Here is a tiny trained network, its code and every weight. The questions are about switching its units off for an input and a class, where a switched-off unit gives its printed mean instead of its output.

import numpy as np


def w(rows, s, z=0):
    codes = np.array(rows[::2]) - 128.0
    scale = np.full(codes.shape[1], s)
    scale[-1] = z or s
    return codes * scale


def f(y):
    return y / 2 * (1 + np.tanh(0.7978845608 * (y + 0.044715 * y**3)))


def log_softmax(a):
    a = a - a.max(-1, keepdims=True)
    return a - np.log(np.exp(a).sum(-1, keepdims=True))


def net(x, mask):
    res = np.array(x, float).reshape(1, 6) / 4 @ E
    y = f(res @ A[0][:, :-1].T + A[0][:, -1])
    res = res + np.where(mask, y, B[0][:, -1]) @ B[0][:, :-1]
    return log_softmax(res[-1] @ U[:, :-1].T + U[:, -1])


A, B = {}, {}
E = w([
[101,129,166,210],'x0',
[157,214,40,121],'x1',
[135,22,1,172],'x2',
[234,79,166,86],'x3',
[56,166,99,86],'x4',
[30,98,114,19],'x5',
],0.0085)
A[0] = w([
[159,90,137,133,97],'N1',
[68,106,188,84,50],'N2',
[125,197,121,28,49],'N3',
[116,125,117,123,114],'N4',
[126,178,91,181,232],'N5',
[144,197,216,199,1],'N6',
[55,133,55,165,45],'N7',
[109,158,187,130,181],'N8',
[158,78,53,143,208],'N9',
[173,36,133,128,43],'N10',
[191,203,187,175,144],'N11',
[34,130,62,187,116],'N12',
[76,93,198,117,29],'N13',
[152,100,124,98,76],'N14',
[96,190,118,7,12],'N15',
[57,111,70,147,25],'N16',
[154,84,58,131,186],'N17',
[83,145,53,177,95],'N18',
[81,146,154,12,237],'N19',
[60,97,61,136,127],'N20',
[121,67,128,123,197],'N21',
],0.012,0.0047)
B[0] = w([
[151,113,134,176,147],'N1',
[117,11,144,84,177],'N2',
[122,135,29,130,198],'N3',
[149,128,138,101,130],'N4',
[87,211,149,142,195],'N5',
[25,88,150,221,196],'N6',
[113,183,194,45,179],'N7',
[56,62,120,149,184],'N8',
[207,173,155,180,209],'N9',
[221,87,142,196,177],'N10',
[40,136,87,219,220],'N11',
[125,170,197,84,202],'N12',
[133,1,203,133,166],'N13',
[159,103,99,140,137],'N14',
[130,152,19,77,210],'N15',
[145,158,155,78,169],'N16',
[197,150,119,141,197],'N17',
[87,196,209,79,179],'N18',
[116,56,46,59,246],'N19',
[175,161,166,76,195],'N20',
[189,101,193,136,175],'N21',
],0.0083,0.012)
U = w([
[155,119,129,159,248],'0',
[155,198,88,192,126],'1',
[115,147,3,84,130],'2',
[39,134,131,217,118],'3',
[205,115,143,187,90],'4',
[88,49,132,96,90],'5',
[117,194,182,78,111],'6',
],0.011)

Each question gives the input, the list of numbers given to net, and the class t.
The units are the neurons (one row each of A and B). Each row of codes is followed by its name. A weight is (code - 128) times the scale printed after its matrix; where a second scale follows, it is the last column's (A, B and U).
mask holds one flag per neuron, in row order. A switched-off neuron (its flag False) gives its mean, the last column of its row in B, instead of its output. The means were averaged over made-up inputs and are rounded, as every weight is.
A unit's drop is (log p(t) with every unit on - log p(t) with that unit switched off) / (log p(t) with every unit on - log p(t) with every unit switched off).
The circuit of an input: a set's keep is (log p(t) with only the set's units on - log p(t) with every unit switched off) / (log p(t) with every unit on - log p(t) with every unit switched off). Starting from the 12 units with the biggest drops (on a tie, the unit counted first), units are removed one at a time, each time the one whose removal leaves the highest keep (on an exact tie, the one counted first), for as long as the keep stays at least 0.8.
circuit, biggest first: the units of the circuit, biggest drop first
most important unit: the unit with the biggest drop
top k neurons: the k neurons with the biggest drops, biggest first
drop when u is switched off: that unit's drop, to one decimal
input [4,-2,1,7,-4,7], class 4: most important unit	N10
input [0,-1,-6,2,2,2], class 5: circuit, biggest first	[N2; N8]
input [-1,7,1,8,-4,-1], class 4: circuit, biggest first	[N15; N10; N9]
input [7,8,-8,-5,7,1], class 2: top 3 neurons	[N15; N3; N19]
input [0,5,0,8,0,0], class 4: top 2 neurons	[N15; N19]
input [-1,7,-6,8,7,-7], class 3: circuit, biggest first	[N11; N6]
input [1,-4,-3,7,-4,-2], class 3: circuit, biggest first	[N11; N6]
input [-3,-3,-6,1,5,4], class 2: top 2 neurons	[N15; N3]
input [-2,-1,0,6,0,2], class 4: top 2 neurons	[N15; N10]
input [7,4,-2,-7,5,8], class 6: top 3 neurons	[N12; N7; N18]
input [-3,-6,-7,-5,6,0], class 5: top 2 neurons	[N13; N2]
input [5,-3,4,2,8,-6], class 1: drop when N11 is switched off	-0.1
input [-5,8,7,-6,7,2], class 6: drop when N19 is switched off	0.0
input [6,1,1,0,-8,3], class 4: drop when N13 is switched off	-0.1
input [2,-1,-5,-5,2,5], class 5: circuit, biggest first	[N2]
